Below is a small trained network, with its code and all its weights. Each question gives an input and a class and asks what happens when units are switched off, that is, made to give their printed mean instead of their output.

import numpy as np


def w(rows, s, z=0):
    codes = np.array(rows[::2]) - 128.0
    scale = np.full(codes.shape[1], s)
    scale[-1] = z or s
    return codes * scale


def norm(h):
    return h / np.sqrt((h * h).mean(-1, keepdims=True) + 1e-5)


def f(y):
    return np.maximum(y, 0)


def log_softmax(a):
    a = a - a.max(-1, keepdims=True)
    return a - np.log(np.exp(a).sum(-1, keepdims=True))


def net(x, mask):
    res = np.array(x, float).reshape(1, 7) / 4 @ E
    u = 0
    for l in range(2):
        y = f(norm(res) @ A[l][:, :-1].T + A[l][:, -1])
        res = res + np.where(mask[u : u + 4], y, B[l][:, -1]) @ B[l][:, :-1]
        u += 4
    return log_softmax(norm(res)[-1] @ U[:, :-1].T + U[:, -1])


A, B = {}, {}
E = w([
[127,58,171,163,55,119,222,151,160,153,132,65],'x0',
[181,68,110,44,164,140,198,205,130,54,124,179],'x1',
[139,114,83,127,173,137,92,170,167,162,124,64],'x2',
[116,177,94,39,122,152,196,48,145,200,116,93],'x3',
[159,195,132,119,39,87,89,138,219,77,164,104],'x4',
[2,105,94,110,106,129,130,174,219,160,133,240],'x5',
[73,43,211,31,103,178,43,76,147,58,79,79],'x6',
],0.0081)
A[0] = w([
[143,229,70,82,220,161,44,92,123,67,158,185,1],'0.n0',
[182,236,115,89,19,63,92,153,242,51,159,101,27],'0.n1',
[215,96,85,1,154,155,212,233,131,40,125,181,14],'0.n2',
[159,212,134,4,146,139,213,62,183,196,74,119,2],'0.n3',
],0.0073,0.0095)
B[0] = w([
[182,84,132,81,21,37,143,186,77,192,51,127,201],'0.n0',
[127,33,155,134,238,185,164,103,56,201,141,186,253],'0.n1',
[75,173,177,220,131,60,57,9,158,198,143,87,232],'0.n2',
[75,86,25,175,86,155,87,173,54,35,230,97,182],'0.n3',
],0.011,0.0041)
A[1] = w([
[138,63,177,177,75,138,254,151,198,141,160,55,48],'1.n0',
[156,83,191,236,145,84,52,221,116,58,138,169,10],'1.n1',
[252,167,157,138,146,137,134,99,59,80,128,40,57],'1.n2',
[187,224,62,209,159,77,211,183,126,167,173,168,44],'1.n3',
],0.0085,0.013)
B[1] = w([
[202,181,90,85,111,47,17,157,31,152,79,210,189],'1.n0',
[83,155,16,118,69,159,175,84,52,124,243,41,198],'1.n1',
[117,217,83,145,144,126,254,201,243,111,117,198,225],'1.n2',
[92,18,249,35,111,202,36,81,167,14,70,53,253],'1.n3',
],0.0093,0.0054)
U = w([
[127,90,199,47,112,183,82,117,165,36,94,68,92],'0',
[92,125,9,139,74,157,139,126,72,94,219,72,113],'1',
[115,179,175,220,142,54,79,47,166,183,147,103,120],'2',
[179,134,114,83,75,55,86,199,58,169,59,173,106],'3',
[100,169,109,133,139,151,189,212,255,112,130,198,252],'4',
[152,50,152,143,232,182,164,121,58,193,155,158,86],'5',
],0.014,0.011)

Each question gives the input, the list of numbers given to net, and the class t.
The units are the neurons (one row each of A and B). Each row of codes is followed by its name. A weight is (code - 128) times the scale printed after its matrix; where a second scale follows, it is the last column's (A, B and U).
mask holds one flag per neuron, layer by layer. A switched-off neuron (its flag False) gives its mean, the last column of its row in B, instead of its output. The means were averaged over made-up inputs and are rounded, as every weight is.
A unit's drop is (log p(t) with every unit on - log p(t) with that unit switched off) / (log p(t) with every unit on - log p(t) with every unit switched off).
The circuit of an input: a set's keep is (log p(t) with only the set's units on - log p(t) with every unit switched off) / (log p(t) with every unit on - log p(t) with every unit switched off). Starting from all 8 units, units are removed one at a time, each time the one whose removal leaves the highest keep (on an exact tie, the one counted first), for as long as the keep stays at least 0.8.
units of the circuit, in order: the units of the circuit, biggest drop first
most important unit: the unit with the biggest drop
top k neurons: the k neurons with the biggest drops, biggest first
top k neurons in layer l: the k neurons of layer l with the biggest drops, biggest first
input [-4,6,-8,8,3,8,1], class 1: most important unit	0.n3
input [3,7,-3,1,-2,-8,2], class 4: top 2 neurons	1.n2; 0.n1
input [-4,-5,-8,7,3,-1,4], class 1: top 2 neurons	0.n3; 1.n3
input [3,0,-5,3,-5,8,7], class 4: top 2 neurons	1.n3; 0.n1
input [-7,6,-8,-7,-7,3,3], class 1: top 4 neurons	1.n1; 0.n1; 1.n3; 0.n2
input [7,-5,3,-1,-7,-4,5], class 3: top 2 neurons in layer 1	1.n0; 1.n3
input [8,8,-6,-6,1,-3,5], class 2: units of the circuit, in order	0.n2; 1.n3
input [6,-5,-1,2,3,-7,-4], class 4: top 2 neurons	1.n2; 0.n2
input [5,-4,-2,-2,-4,5,-3], class 3: top 2 neurons	1.n0; 0.n2
input [6,7,3,0,-5,5,-8], class 0: units of the circuit, in order	1.n3; 0.n1
input [1,-5,-7,1,-2,-6,-5], class 4: top 2 neurons	1.n2; 0.n2
input [-3,-6,-2,-8,4,-2,7], class 1: top 2 neurons	1.n1; 1.n3
input [7,-6,-1,-7,-4,6,-5], class 1: units of the circuit, in order	1.n1; 0.n2
input [-1,4,3,1,1,-2,-8], class 0: units of the circuit, in order	1.n3
input [3,-5,5,-6,3,5,3], class 1: top 2 neurons	1.n1; 0.n2
input [3,7,4,-3,-7,-8,3], class 4: top 2 neurons	1.n2; 0.n1
input [3,-2,-3,-5,6,-6,-1], class 4: top 2 neurons in layer 0	0.n2; 0.n3
input [-6,-7,-7,5,-4,-8,-3], class 4: units of the circuit, in order	1.n2; 0.n2; 0.n1
input [6,1,1,5,0,-2,4], class 3: top 3 neurons in layer 1	1.n0; 1.n1; 1.n3
input [-6,2,2,-1,0,-5,-5], class 3: most important unit	0.n0
